Below are the code and all the weights of a small trained network. Each question names an input and a class and asks about switching units off, where a switched-off unit gives its printed mean instead of its output.

import numpy as np


def w(rows, s, z=0):
    codes = np.array(rows[::2]) - 128.0
    scale = np.full(codes.shape[1], s)
    scale[-1] = z or s
    return codes * scale


def f(y):
    return np.maximum(y, 0)


def log_softmax(a):
    a = a - a.max(-1, keepdims=True)
    return a - np.log(np.exp(a).sum(-1, keepdims=True))


def net(x, mask):
    res = np.array(x, float).reshape(1, 8) / 4 @ E
    y = f(res @ A[0][:, :-1].T + A[0][:, -1])
    res = res + np.where(mask, y, B[0][:, -1]) @ B[0][:, :-1]
    return log_softmax(res[-1] @ U[:, :-1].T + U[:, -1])


A, B = {}, {}
E = w([
[153,167,191,121],'x0',
[148,93,167,225],'x1',
[158,102,66,152],'x2',
[138,57,30,200],'x3',
[82,253,76,227],'x4',
[63,88,75,105],'x5',
[219,114,31,104],'x6',
[232,143,144,152],'x7',
],0.0042)
A[0] = w([
[152,125,179,114,137],'n0',
[124,134,150,130,85],'n1',
[128,116,217,220,167],'n2',
[82,174,180,7,110],'n3',
[196,182,140,153,166],'n4',
[198,52,104,116,254],'n5',
[143,130,155,143,99],'n6',
[123,80,119,165,157],'n7',
[127,124,165,118,210],'n8',
],0.017,0.0034)
B[0] = w([
[145,135,65,117,180],'n0',
[115,105,129,106,142],'n1',
[161,155,4,85,242],'n2',
[177,3,154,189,248],'n3',
[177,159,85,197,218],'n4',
[118,245,165,36,253],'n5',
[125,124,91,122,150],'n6',
[88,108,98,113,181],'n7',
[150,168,105,118,187],'n8',
],0.018,0.007)
U = w([
[50,65,132,154,2],'0',
[194,74,77,86,109],'1',
[146,211,211,43,122],'2',
[38,47,131,183,162],'3',
[1,164,21,105,129],'4',
[114,210,101,221,194],'5',
],0.0074,0.0043)

Each question gives the input, the list of numbers given to net, and the class t.
The units are the neurons (one row each of A and B). Each row of codes is followed by its name. A weight is (code - 128) times the scale printed after its matrix; where a second scale follows, it is the last column's (A, B and U).
mask holds one flag per neuron, in row order. A switched-off neuron (its flag False) gives its mean, the last column of its row in B, instead of its output. The means were averaged over made-up inputs and are rounded, as every weight is.
A unit's drop is (log p(t) with every unit on - log p(t) with that unit switched off) / (log p(t) with every unit on - log p(t) with every unit switched off).
The circuit of an input: a set's keep is (log p(t) with only the set's units on - log p(t) with every unit switched off) / (log p(t) with every unit on - log p(t) with every unit switched off). Starting from all 9 units, units are removed one at a time, each time the one whose removal leaves the highest keep (on an exact tie, the one counted first), for as long as the keep stays at least 0.8.
circuit, biggest first: the units of the circuit, biggest drop first
unit that matters most: the unit with the biggest drop
top k neurons: the k neurons with the biggest drops, biggest first
drop of u: that unit's drop, to one decimal
input [4,-7,-4,-8,5,-3,-2,-5], class 3: unit that matters most	n3
input [5,6,5,7,-1,-1,2,3], class 4: top 2 neurons	(n7; n2)
input [-8,6,-5,1,-5,1,-4,6], class 4: circuit, biggest first	(n2; n3)
input [-3,2,-8,4,-6,-4,-2,0], class 4: top 4 neurons	(n3; n2; n0; n7)
input [2,1,-5,3,-3,-8,0,-2], class 4: top 3 neurons	(n3; n2; n0)
input [3,0,1,-3,1,-8,-4,-5], class 1: top 2 neurons	(n3; n2)
input [6,5,8,8,1,-1,0,-8], class 4: circuit, biggest first	(n3; n7)
input [3,-4,-7,-5,-7,3,-8,0], class 1: top 3 neurons	(n0; n8; n3)
input [-3,-3,3,1,4,-1,-6,-5], class 3: circuit, biggest first	(n5; n2)
input [-4,0,-6,-4,0,7,-1,-4], class 0: top 2 neurons	(n2; n4)
input [3,-8,6,6,-3,8,3,-2], class 2: top 2 neurons	(n5; n2)
input [2,-3,-7,8,-1,-6,1,8], class 2: top 2 neurons	(n5; n3)
input [-8,8,-5,-7,2,-2,-8,-2], class 1: top 3 neurons	(n3; n2; n5)
input [-2,-4,7,4,-4,0,8,3], class 2: unit that matters most	n5
input [-2,8,-4,-6,2,-5,-2,-1], class 1: top 3 neurons	(n2; n5; n7)
input [4,1,6,-8,6,2,-4,-6], class 1: top 2 neurons	(n3; n2)
input [-6,8,-2,6,2,6,7,0], class 4: top 2 neurons	(n7; n3)
input [-3,3,0,1,-4,3,-5,-7], class 0: top 4 neurons	(n5; n2; n4; n0)
input [-8,-7,1,1,0,-2,8,1], class 2: drop of n5	0.2
input [-1,-6,8,-1,-4,1,-5,0], class 3: unit that matters most	n2
input [1,6,0,5,-2,-5,-3,3], class 4: drop of n2	0.3
input [-3,2,8,8,-7,-3,7,-7], class 2: drop of n5	0.7
input [5,-6,-4,4,-1,-6,-2,-8], class 3: drop of n3	0.2
